Below are the code and all the weights of a small trained network. Each question names an input and a target symbol and asks about switching units off, where a switched-off unit gives its printed mean instead of its output.

import numpy as np


def w(rows, s, z=0):
    codes = np.array(rows[::2]) - 128.0
    scale = np.full(codes.shape[1], s)
    scale[-1] = z or s
    return codes * scale


def f(y):
    return np.maximum(y, 0)


def softmax(a):
    e = np.exp(a - a.max(-1, keepdims=True))
    return e / e.sum(-1, keepdims=True)


def log_softmax(a):
    a = a - a.max(-1, keepdims=True)
    return a - np.log(np.exp(a).sum(-1, keepdims=True))


def net(x, mask):
    ids = ['ΓΔΛΞητψω'.index(c) for c in x.split()]
    T = len(ids)
    res = E[ids] + P[:T]
    u = 0
    for l in range(3):
        r = res
        for j in range(3):
            rows = slice(2 * j, 2 * j + 2)
            q, k, v = (r @ M[l][rows].T for M in (Q, K, V))
            z = softmax(np.where(np.tri(T) > 0, q @ k.T / 2**0.5, -1e9)) @ v
            o = O[l][rows]
            res = res + np.where(mask[u + j], z, o[:, -1]) @ o[:, :-1]
        u += 3
        y = f(res @ A[l][:, :-1].T + A[l][:, -1])
        res = res + np.where(mask[u : u + 4], y, B[l][:, -1]) @ B[l][:, :-1]
        u += 4
    return log_softmax(res[-1] @ U[:, :-1].T + U[:, -1])


Q, K, V, O, A, B = {}, {}, {}, {}, {}, {}
E = w([
[12,39,13],'Γ',
[169,165,68],'Δ',
[81,140,176],'Λ',
[82,205,84],'Ξ',
[192,135,176],'η',
[107,71,248],'τ',
[89,146,115],'ψ',
[99,182,155],'ω',
],0.014)
P = w([
[44,54,130],'0',
[48,29,76],'1',
[71,46,90],'2',
[75,115,130],'3',
[103,89,106],'4',
[130,56,53],'5',
[145,119,97],'6',
[173,82,41],'7',
[155,226,167],'8',
[173,255,179],'9',
[150,203,143],'10',
],0.0029)
Q[0] = w([
[189,27,153],'L0H0',
[130,119,196],'L0H0',
[199,50,222],'L0H1',
[79,129,119],'L0H1',
[113,9,163],'L0H2',
[100,158,99],'L0H2',
],0.014)
K[0] = w([
[145,7,166],'L0H0',
[151,96,180],'L0H0',
[74,197,79],'L0H1',
[115,95,81],'L0H1',
[56,67,154],'L0H2',
[174,146,79],'L0H2',
],0.018)
V[0] = w([
[195,2,123],'L0H0',
[147,31,141],'L0H0',
[145,108,155],'L0H1',
[109,197,102],'L0H1',
[71,149,187],'L0H2',
[152,125,122],'L0H2',
],0.0061)
O[0] = w([
[116,242,253,8],'L0H0',
[103,171,239,101],'L0H0',
[122,99,58,131],'L0H1',
[159,202,210,95],'L0H1',
[150,42,136,186],'L0H2',
[136,150,125,94],'L0H2',
],0.0049,0.0013)
A[0] = w([
[117,163,100,23],'L0N0',
[253,150,132,253],'L0N1',
[146,201,89,177],'L0N2',
[127,121,107,82],'L0N3',
],0.016,0.0015)
B[0] = w([
[159,98,118,174],'L0N0',
[251,157,106,253],'L0N1',
[112,63,56,218],'L0N2',
[127,156,146,170],'L0N3',
],0.016,0.0044)
Q[1] = w([
[50,216,69],'L1H0',
[147,69,146],'L1H0',
[90,164,66],'L1H1',
[246,173,79],'L1H1',
[90,84,186],'L1H2',
[63,71,221],'L1H2',
],0.011)
K[1] = w([
[95,185,8],'L1H0',
[147,129,213],'L1H0',
[188,155,87],'L1H1',
[180,70,20],'L1H1',
[36,142,140],'L1H2',
[49,169,140],'L1H2',
],0.012)
V[1] = w([
[97,175,78],'L1H0',
[98,182,65],'L1H0',
[145,167,196],'L1H1',
[240,34,109],'L1H1',
[104,100,145],'L1H2',
[254,143,92],'L1H2',
],0.0043)
O[1] = w([
[98,20,108,117],'L1H0',
[97,3,105,118],'L1H0',
[102,142,181,105],'L1H1',
[121,239,131,223],'L1H1',
[147,104,138,102],'L1H2',
[15,193,85,254],'L1H2',
],0.0051,0.0076)
A[1] = w([
[225,119,76,254],'L1N0',
[19,159,114,123],'L1N1',
[61,2,164,115],'L1N2',
[100,210,98,51],'L1N3',
],0.0079,0.0018)
B[1] = w([
[159,189,85,254],'L1N0',
[54,59,188,194],'L1N1',
[130,254,117,190],'L1N2',
[81,127,95,209],'L1N3',
],0.0088,0.008)
Q[2] = w([
[119,81,99],'L2H0',
[156,157,147],'L2H0',
[102,80,79],'L2H1',
[106,151,112],'L2H1',
[152,133,105],'L2H2',
[79,141,6],'L2H2',
],0.022)
K[2] = w([
[162,184,75],'L2H0',
[141,90,155],'L2H0',
[87,124,68],'L2H1',
[145,137,101],'L2H1',
[188,129,116],'L2H2',
[117,251,79],'L2H2',
],0.016)
V[2] = w([
[182,194,122],'L2H0',
[201,135,79],'L2H0',
[248,174,188],'L2H1',
[103,138,218],'L2H1',
[79,143,228],'L2H2',
[45,94,96],'L2H2',
],0.012)
O[2] = w([
[91,176,126,197],'L2H0',
[157,165,65,172],'L2H0',
[121,255,130,130],'L2H1',
[100,127,191,52],'L2H1',
[67,82,209,7],'L2H2',
[209,65,136,43],'L2H2',
],0.0099,0.021)
A[2] = w([
[90,21,144,130],'L2N0',
[152,208,53,3],'L2N1',
[2,124,92,70],'L2N2',
[111,226,162,44],'L2N3',
],0.0099,0.0045)
B[2] = w([
[19,48,53,138],'L2N0',
[56,95,199,253],'L2N1',
[254,160,182,159],'L2N2',
[225,72,87,189],'L2N3',
],0.0098,0.065)
U = w([
[112,85,164,2],'Γ',
[65,205,106,85],'Δ',
[113,117,185,151],'Λ',
[199,126,62,115],'Ξ',
[225,253,75,210],'η',
[160,103,234,101],'τ',
[133,107,164,160],'ψ',
[136,113,161,183],'ω',
],0.0057,0.0053)

Each question gives the input, a string of symbols that net reads in full, and the target symbol t.
The units are the heads (2 rows each of Q, K, V and O) and the neurons (one row each of A and B). Each row of codes is followed by its name. A weight is (code - 128) times the scale printed after its matrix; where a second scale follows, it is the last column's (O, A, B and U).
mask holds one flag per unit, layer by layer, with each layer's heads first. A switched-off unit (its flag False) gives its mean, the last column of its rows in O or B, instead of its output. The means were averaged over made-up inputs and are rounded, as every weight is.
A unit's drop is (log p(t) with every unit on - log p(t) with that unit switched off) / (log p(t) with every unit on - log p(t) with every unit switched off).
The circuit of an input: a set's keep is (log p(t) with only the set's units on - log p(t) with every unit switched off) / (log p(t) with every unit on - log p(t) with every unit switched off). Starting from the 12 units with the biggest drops (on a tie, the unit counted first), units are removed one at a time, each time the one whose removal leaves the highest keep (on an exact tie, the one counted first), for as long as the keep stays at least 0.8.
circuit, biggest first: the units of the circuit, biggest drop first
top k neurons: the k neurons with the biggest drops, biggest first
k most important neurons of layer l: the k neurons of layer l with the biggest drops, biggest first
heads that matter: for each layer, one digit per head in row order, 1 if its drop is at least 0.15 and else 0, layers parted by /
input ψ ψ Ξ Δ ψ η η η η Ξ ψ, target Ξ: circuit, biggest first : [L2H1, L0N2, L0H0]
input τ τ Λ Γ Ξ Λ Γ Δ Γ, target Δ: heads that matter : 000 / 000 / 001
input Ξ Δ Λ ψ Γ Ξ η ψ Ξ Γ Λ, target Ξ: 2 most important neurons of layer 1 : [L1N0, L1N3]
input Ξ Γ Δ Λ Λ Ξ Λ Ξ Ξ Ξ, target Ξ: top 2 neurons : [L0N2, L0N1]
input ω ψ ψ Γ Λ Δ Λ Δ Δ, target Δ: 3 most important neurons of layer 2 : [L2N1, L2N2, L2N3]
input Ξ η Δ Λ, target η: circuit, biggest first : [L0N2, L2H1, L1N1]
input Δ Δ Λ Δ ω η Δ Γ η η ω, target η: top 3 neurons : [L2N2, L0N1, L2N3]
input η η τ η Λ, target τ: heads that matter : 100 / 111 / 111
input ω τ Γ Δ ψ Ξ ω, target Ξ: most important neuron of layer 1 : [L1N2]
input ψ ω Ξ τ ψ τ ω, target Ξ: circuit, biggest first : [L2N1, L0N1, L2H1, L2H2]
input Ξ ψ Ξ Γ η η Γ η Ξ Γ, target Ξ: circuit, biggest first : [L2H1, L2N1]
input ψ ω Ξ Ξ Λ, target Ξ: 2 most important neurons of layer 1 : [L1N0, L1N1]
input Ξ Λ ψ τ η η η Ξ ψ, target Ξ: circuit, biggest first : [L2H1, L2N1, L0N2, L0N1]
input η Ξ Λ, target η: circuit, biggest first : [L2N1]
input Λ Λ Ξ Ξ ω Λ Γ, target Ξ: top 2 neurons : [L2N1, L0N1]
input Λ ψ ω Γ ψ η ω ψ Λ Λ ψ, target η: circuit, biggest first : [L2N2, L0N1, L2H2, L1N0]
input Γ η η ω η Δ ω, target Δ: heads that matter : 000 / 010 / 011
input τ ω Ξ η Λ Γ η Γ, target η: circuit, biggest first : [L2N2, L0N1, L2H0]
input Λ τ Λ Δ τ ψ ω, target Δ: heads that matter : 000 / 000 / 001
input Ξ ψ Γ τ ω τ, target τ: heads that matter : 100 / 001 / 111
input Δ Λ η Δ η ψ τ Δ ψ, target Δ: heads that matter : 000 / 000 / 011
